Below are the code and all the weights of a small trained network. Each question names an input and a class and asks about switching units off, where a switched-off unit gives its printed mean instead of its output.

import numpy as np


def w(rows, s, z=0):
    codes = np.array(rows[::2]) - 128.0
    scale = np.full(codes.shape[1], s)
    scale[-1] = z or s
    return codes * scale


def norm(h):
    return h / np.sqrt((h * h).mean(-1, keepdims=True) + 1e-5)


def f(y):
    return y / 2 * (1 + np.tanh(0.7978845608 * (y + 0.044715 * y**3)))


def log_softmax(a):
    a = a - a.max(-1, keepdims=True)
    return a - np.log(np.exp(a).sum(-1, keepdims=True))


def net(x, mask):
    res = np.array(x, float).reshape(1, 4) / 4 @ E
    u = 0
    for l in range(2):
        y = f(norm(res) @ A[l][:, :-1].T + A[l][:, -1])
        res = res + np.where(mask[u : u + 4], y, B[l][:, -1]) @ B[l][:, :-1]
        u += 4
    return log_softmax(norm(res)[-1] @ U[:, :-1].T + U[:, -1])


A, B = {}, {}
E = w([
[86,43,137,115,161,162],'x0',
[134,137,197,61,141,90],'x1',
[174,203,175,146,253,181],'x2',
[56,251,149,90,1,187],'x3',
],0.0049)
A[0] = w([
[158,102,98,242,97,255,1],'L0N1',
[163,104,236,12,136,126,22],'L0N2',
[20,32,175,136,159,185,30],'L0N3',
[208,158,106,84,107,132,32],'L0N4',
],0.0079,0.0036)
B[0] = w([
[244,105,183,186,79,97,220],'L0N1',
[243,138,125,249,104,111,252],'L0N2',
[80,255,184,252,136,57,253],'L0N3',
[133,106,146,211,37,52,101],'L0N4',
],0.0089,0.0018)
A[1] = w([
[146,2,95,103,206,28,54],'L1N1',
[47,13,96,135,54,88,99],'L1N2',
[126,104,37,222,106,188,2],'L1N3',
[210,112,156,160,33,32,33],'L1N4',
],0.0089,0.0021)
B[1] = w([
[103,176,125,96,6,162,251],'L1N1',
[205,236,44,120,110,149,217],'L1N2',
[205,119,213,117,129,54,150],'L1N3',
[204,110,79,208,125,71,253],'L1N4',
],0.012,0.0058)
U = w([
[247,117,167,244,120,54,113],'0',
[51,140,172,72,1,197,133],'1',
[175,184,56,138,205,183,252],'2',
[115,187,153,241,141,27,192],'3',
[150,47,74,177,150,127,53],'4',
[45,38,71,46,211,78,3],'5',
],0.0094,0.0063)

Each question gives the input, the list of numbers given to net, and the class t.
The units are the neurons (one row each of A and B). Each row of codes is followed by its name. A weight is (code - 128) times the scale printed after its matrix; where a second scale follows, it is the last column's (A, B and U).
mask holds one flag per neuron, layer by layer. A switched-off neuron (its flag False) gives its mean, the last column of its row in B, instead of its output. The means were averaged over made-up inputs and are rounded, as every weight is.
A unit's drop is (log p(t) with every unit on - log p(t) with that unit switched off) / (log p(t) with every unit on - log p(t) with every unit switched off).
The circuit of an input: a set's keep is (log p(t) with only the set's units on - log p(t) with every unit switched off) / (log p(t) with every unit on - log p(t) with every unit switched off). Starting from all 8 units, units are removed one at a time, each time the one whose removal leaves the highest keep (on an exact tie, the one counted first), for as long as the keep stays at least 0.8.
circuit, biggest first: the units of the circuit, biggest drop first
most important unit: the unit with the biggest drop
top k neurons: the k neurons with the biggest drops, biggest first
k most important neurons of layer l: the k neurons of layer l with the biggest drops, biggest first
drop of u: that unit's drop, to one decimal
input [-6,-5,-8,2], class 2: circuit, biggest first => (L1N2, L0N3)
input [4,5,2,-6], class 1: top 3 neurons => (L1N1, L1N4, L0N1)
input [5,-2,-6,0], class 2: circuit, biggest first => (L1N2)
input [-2,-5,-1,-6], class 1: circuit, biggest first => (L1N1, L0N2)
input [-2,-7,1,-8], class 1: circuit, biggest first => (L1N1, L0N2, L1N4)
input [-6,-2,-8,1], class 2: 3 most important neurons of layer 0 => (L0N2, L0N1, L0N3)
input [4,-7,5,7], class 0: top 3 neurons => (L0N1, L1N1, L1N3)
input [3,-4,3,-8], class 1: circuit, biggest first => (L1N1, L1N4)
input [-2,-6,5,5], class 0: top 2 neurons => (L0N1, L1N1)
input [-5,8,-5,5], class 0: circuit, biggest first => (L1N4, L1N1)
input [-1,-2,-6,2], class 2: 2 most important neurons of layer 1 => (L1N2, L1N1)
input [2,-5,-2,3], class 0: top 2 neurons => (L0N1, L1N3)
input [-3,-7,1,5], class 0: 2 most important neurons of layer 0 => (L0N1, L0N3)
input [4,-3,3,7], class 1: top 3 neurons => (L1N4, L1N2, L0N2)
input [-4,-2,-2,-4], class 1: top 2 neurons => (L1N1, L0N2)
input [-3,1,6,-2], class 2: most important unit => L1N4
input [7,3,-7,2], class 2: top 3 neurons => (L1N2, L0N1, L1N1)
input [0,-2,-8,-5], class 2: top 2 neurons => (L1N2, L0N2)
input [6,-2,-3,3], class 3: top 2 neurons => (L0N3, L1N1)
input [-8,-1,-5,-8], class 1: top 3 neurons => (L1N1, L0N2, L0N1)
input [-7,1,-6,-7], class 1: circuit, biggest first => (L1N1)
input [2,-4,4,-7], class 1: top 2 neurons => (L1N1, L1N4)
input [6,2,-8,-5], class 2: top 2 neurons => (L1N2, L0N3)
input [-2,1,-6,4], class 2: top 2 neurons => (L1N2, L1N1)
input [0,-3,1,-4], class 1: top 2 neurons => (L1N1, L0N2)
input [-2,-7,-1,6], class 0: drop of L0N1 => 1.1
input [5,4,-8,-7], class 2: drop of L1N1 => -0.5
input [5,1,-2,-1], class 3: drop of L0N2 => 0.0
input [6,6,-8,-6], class 2: drop of L0N1 => 0.1
input [1,-2,4,-8], class 1: top neuron => (L1N1)
